In the rows, 128 means zero.
Each row is followed by its class.
[138 129 123 122 103 102 105 110 101 157 136 114 137 134  98 162 127 136
 146  83 159 148 141 102  91 124 112 159 118 133 117 162 142 170 127 104
  99 148 130 166 119 130 132 119 170 170 123 121 143 109 119 105 192 114
 110 112 129 106 140  78 111 121 104 133 138 142 156 112 138 144  95 108
  98 101 124 113 101 145 114 114 134 113 165  98 138 131 105 116]
rozal
[106 129 115 138 107 102 132 120  82 146 124 146 138 143  94 137 130 137
 135 113 189 137 141 168  44 124 111 104 116 121 122 146 148 165  64 127
 103 178 155 116 127 142 182 103 159 164 113 133 137 116 122 129 163 121
  93 126 129  70 182 127  91  66 157 147 113 174 143 116 138 163 134 106
 124 107 112 134 110 123 107 114 124 109 152  75 122 130 133 130]
Zil
[148 124 112 115 121 126 107  95 104 153 152 111 134 135  98 121 116 148
 135  90 138 143 134  79  93 115 132 167 132 143 114 186 161 155 154 115
 118 136 123 171 137 110 133 143 155 173 143 139 148  95 131 108 196 105
 136 114 107 129 121  81 113 121 108 138 143 146 169 101 157 127  98  96
 156  95 114 136  91 151 118 117 156 104 180  93 121 122 117 108]
rozal
[113 118 128  80 150 108  98  62 109 154 129  75 132 139 132 126 134 106
 121 107 155 121 129 161 109 117  92 136  85 121 132 123 133 186  80 122
 116 155 145 148 114 149 153  47 171 166 126  69 152 120 128 122 213  96
  10 112 209  98 153 120  39 118 142 137  94 167 156 104  99 149  94 118
  69  63 154 114 144 131 125 134 107 110 133 125 188 179 126 173]
Nuro
[116 115 115 170  58 100 111 174 120 165 131 130 134 144  92 113 123 149
 148  72 169 137 177 100 129 146 108 138 133 135 112 134 124 166  98 102
 131 112  52 111  99 127 141 142 136 110  83  86 117 142 127 105  69 144
 123 124 177 110 135  72 185 108 129 137 111 131 161  94 131 147 155 112
  67 129 156 125  63 153  89  97 172 123 123  80 130 102 143 103]
Nozor
[112 124 139 103 154  99 103 103  82 122  77 127 130 140 120 134 109 121
 105 121 153 152 121 138 106 112 139 118  90 121 155 117 158 172 104 132
 145 160 150 132 123 135 158  48 163 158 148 110 151 126 120 124 207 108
  59 126 151  92 139 149  66 120 127 125 119 170 138 121  99 147 101 107
 107 103 145 121 139 136 157 126 108 104 126 128 150 143 123 117]
Nuro
[120 118 138  88 147 112 101  92 100 142 112  99 134 136 138 130 114 118
 114  99 184 136 130 129 118 124 121 135  95 121 131 132 134 167  95 126
 132 161 139 157 120 131 158  73 177 164 125  88 145 123 130 116 200 103
  46 129 201 100 132 124  50 125 130 129 103 161 154 124 121 125  86 111
  97  81 165 135 124 150 138 130 109 112 141 121 160 162 137 153]
Nuro
[110 101 139 158 111 170 166 151 103 134 123 149 111 127 145 133 111 115
 134 152 114 150 122 154  71 130 145  74 115 128 148 125 104 119 110 160
 121 164 176 146  36 139 190 119 129 126 103 168 128 125 161 132 185 128
 122 132 102 118 175 182  64 115 127 127 132 141 118 142 143 123 132 124
 173 110  92 108 132 118 132 161 107 133 158 128 119 165 179 100]
Zil
[141 137 111 107 137 131 120  73 113 149 167 120 131 128 109 134 114 148
 135  97 128 153 129  74  81 118 132 161 128 142 120 195 156 148 154 116
 130 135 129 169 142 115 134 143 165 164 149 149 148  91 125 111 195 102
 145 114 101 136 134  94 105 121 112 141 138 148 167 120 168 138 100 111
 168  76 116 126 115 140 137 121 141 107 182  96 119 131 117 109]
rozal
[118 128 126 158  97  86 110 160 111 144 117 135 138 146  99 116 121 138
 133  89 166 136 165 104 123 139 111 139 136 129 122 130 133 167 108  96
 137 120  84 102 111 120 140 127 141 112 118 100 126 134 121 101  83 127
 118 117 157 101 128  82 160 102 126 144 106 148 156 109 143 147 140 113
  92 121 146 136  76 141 113  98 162 110 125  93 110  90 138 113]
Nozor
[136 117 127  97 167 117 112 123 104 102  92 105 118 131 123 107 123 126
 116 102 158 153 114 137 107 123 147 147 113 123 140 123 135 126  97 137
 146 144 164 134 119 117 153  85 148 169 139 106 144 131 115 127 189  93
  92 126 189  97 108 143  79 130 142 111 127 143 133 122 108 140  94 114
 122 111 140 159 144 144 138 137 110 112 123 121 141 139 137 160]
Nuro
[129 133 123 124 110  97 104  94  96 155 130 114 121 144  97 143 124 142
 134  75 161 153 146  98  88 117 119 149 114 126 120 188 159 177 136 109
 114 149 114 149 133 133 138 109 165 175 128 119 145 107 131 101 199 112
  98 115 119 108 146  81 110 115 102 133 138 153 161 100 129 152  96 104
 109  93 124 115  88 143 116 118 163 104 176 106 133 132 121 112]
rozal
[155 113 115 120 128 118 118 137 107 117 117 125 124 136 117 114 137 116
 133 123 139 137 116 145  87 120 113 148 130 125 115 141 147 125 124 132
 110 152 177 141 127 132 161 101 159 176 121 128 128 125 115 136 195 123
  95 132 136 107 137 142 112 122 130 132 141 146 126 119 114 131 104 120
 137 109 106 108 141 125 111 158 120 130 143 128 134 142 119 145]
Zil
[145 103 113 152 106 127 132 157 100 118 114 143 119 137 119  99 127 120
 130 123 148 172 117 131  75 128 127 137 132 138 118 137 133 126 112 137
 127 147 165 120 121 121 192 126 149 163 112 146 129 110 126 133 182 132
 119 124 136 100 133 147  95 102 132 141 121 144 130 131 142 122 125 114
 167 110 114 111 117 141 101 156 127 130 141 100 120 123 121 119]
Zil
[140 136 114 106 123 112 110  86 118 169 168 106 137 136 112 123 130 149
 144  94 157 141 140 104  86 122  98 160 128 142 105 179 142 161 117 106
 108 129 128 161 131 122 140 131 162 159 134 115 134 102 129 104 196  95
 114 114 135 124 134  75 118 119 120 148 122 151 174 105 150 142 102 111
 138  87 124 138  75 143 109 111 151 109 179  99 134 119 124 132]
rozal
[132 137 120 154  93  84  99 176 120 145 137 135 128 143 147 109 150 136
 151  74 168 166 151  94 122 141 104 156 137 144 110 139 114 159 108  95
 132 102 104 131 116 108 143 117 160 123  99  93 122 123 121  88 102 129
 151 108 166 118 123  70 159 124 110 136 109 127 167  97 159 144 129 122
  98 120 142 132  65 141 120  98 182 122 131  84 117  92 133 134]
Nozor
[124 124 121  89 160 133 120 102 109 102 126 109 128 127 114 105 128 131
 134 114 162 130 120 144  93 125 132 134 112 130 136 130 148 139  91 146
 137 151 166 132 115 131 153  90 143 161 133 105 151 134 116 130 183  99
  84 124 192 111 125 141  83 112 155 121 107 156 138 121 125 134 108 129
 130 101 141 151 138 126 135 129  98 115 123 103 155 156 125 154]
Nuro
[114 128 121 149 100 109 120 151 114 155 157 119 136 141 104 128 125 134
 157  87 167 141 156 123 101 138 113 127 125 138 118 128 114 163  91  96
 121 123 112 130 118 127 144 128 152 128 100 112 127 118 133  97 102 124
 131 115 149  68 144  89 142 130 128 143 109 124 162 101 140 146 142 121
  95 112 130 124  85 129 114 119 147 121 143  97 130 122 128 129]
Nozor
[145 109 120 148 108 110 136 168  98 124 100 159 123 140 131 127 131 112
 139 118 158 142 123 159  77 118 118 135 131 129 114 131 122 121 104 139
  94 168 184 136 106 136 179 116 142 190 115 139 122 137 113  92 185 131
 101 118 129  86 149 147  92 102 125 130 135 129 137 126 129 133 119 102
 130 112 104 104 139 131  99 172 120 135 140 118 129 140 128 139]
Zil
[128 147 138  47 196 133 110  67 111 109 106 101 147 126 116 132 125 143
 138 103 164 133 109 157 114 120 151 134 113 117 140 129 149 138 101 146
 139 168 191 163 145 126 117  67 150 180 156 107 156 122 117 127 205  80
  90 121 167 104 109 133  71 141 139 110 138 160 131 122 115 130  79 112
 119 116 136 175 153 129 159 106 104 103 139 129 141 151 122 163]
Nuro
[115 110 114 147  44  64  77 140 107 187 133 114 141 156 106 113 139 128
 136  84 193 142 157 144  74 127  53 134 110 132 107 114 115 199  92  93
  96 124  88 114  86 151 182  66 181 146  83  64 116 133 119  96 158 130
  45  99 188  92 165  94 110 148 112 161  94 139 171  80 106 169 129 127
  47  84 142  66  68 129  88 129 170 127 137  73 165 132 134 144]
Nozor
[137 127 111 131 116 101  86  69 102 171 163 109 132 148  92 128 131 129
 133  89 174 148 136  96  68 117  95 165 107 144 116 184 149 185 142 103
  90 145 145 160 135 135 150 110 183 164 142 124 142  86 129 102 207 103
 100  95 122 120 152  82  89  96  96 149 123 160 189  99 147 155  99 116
 122  73 115 101  93 135 122 128 141 109 181  83 143 136 121 125]
rozal
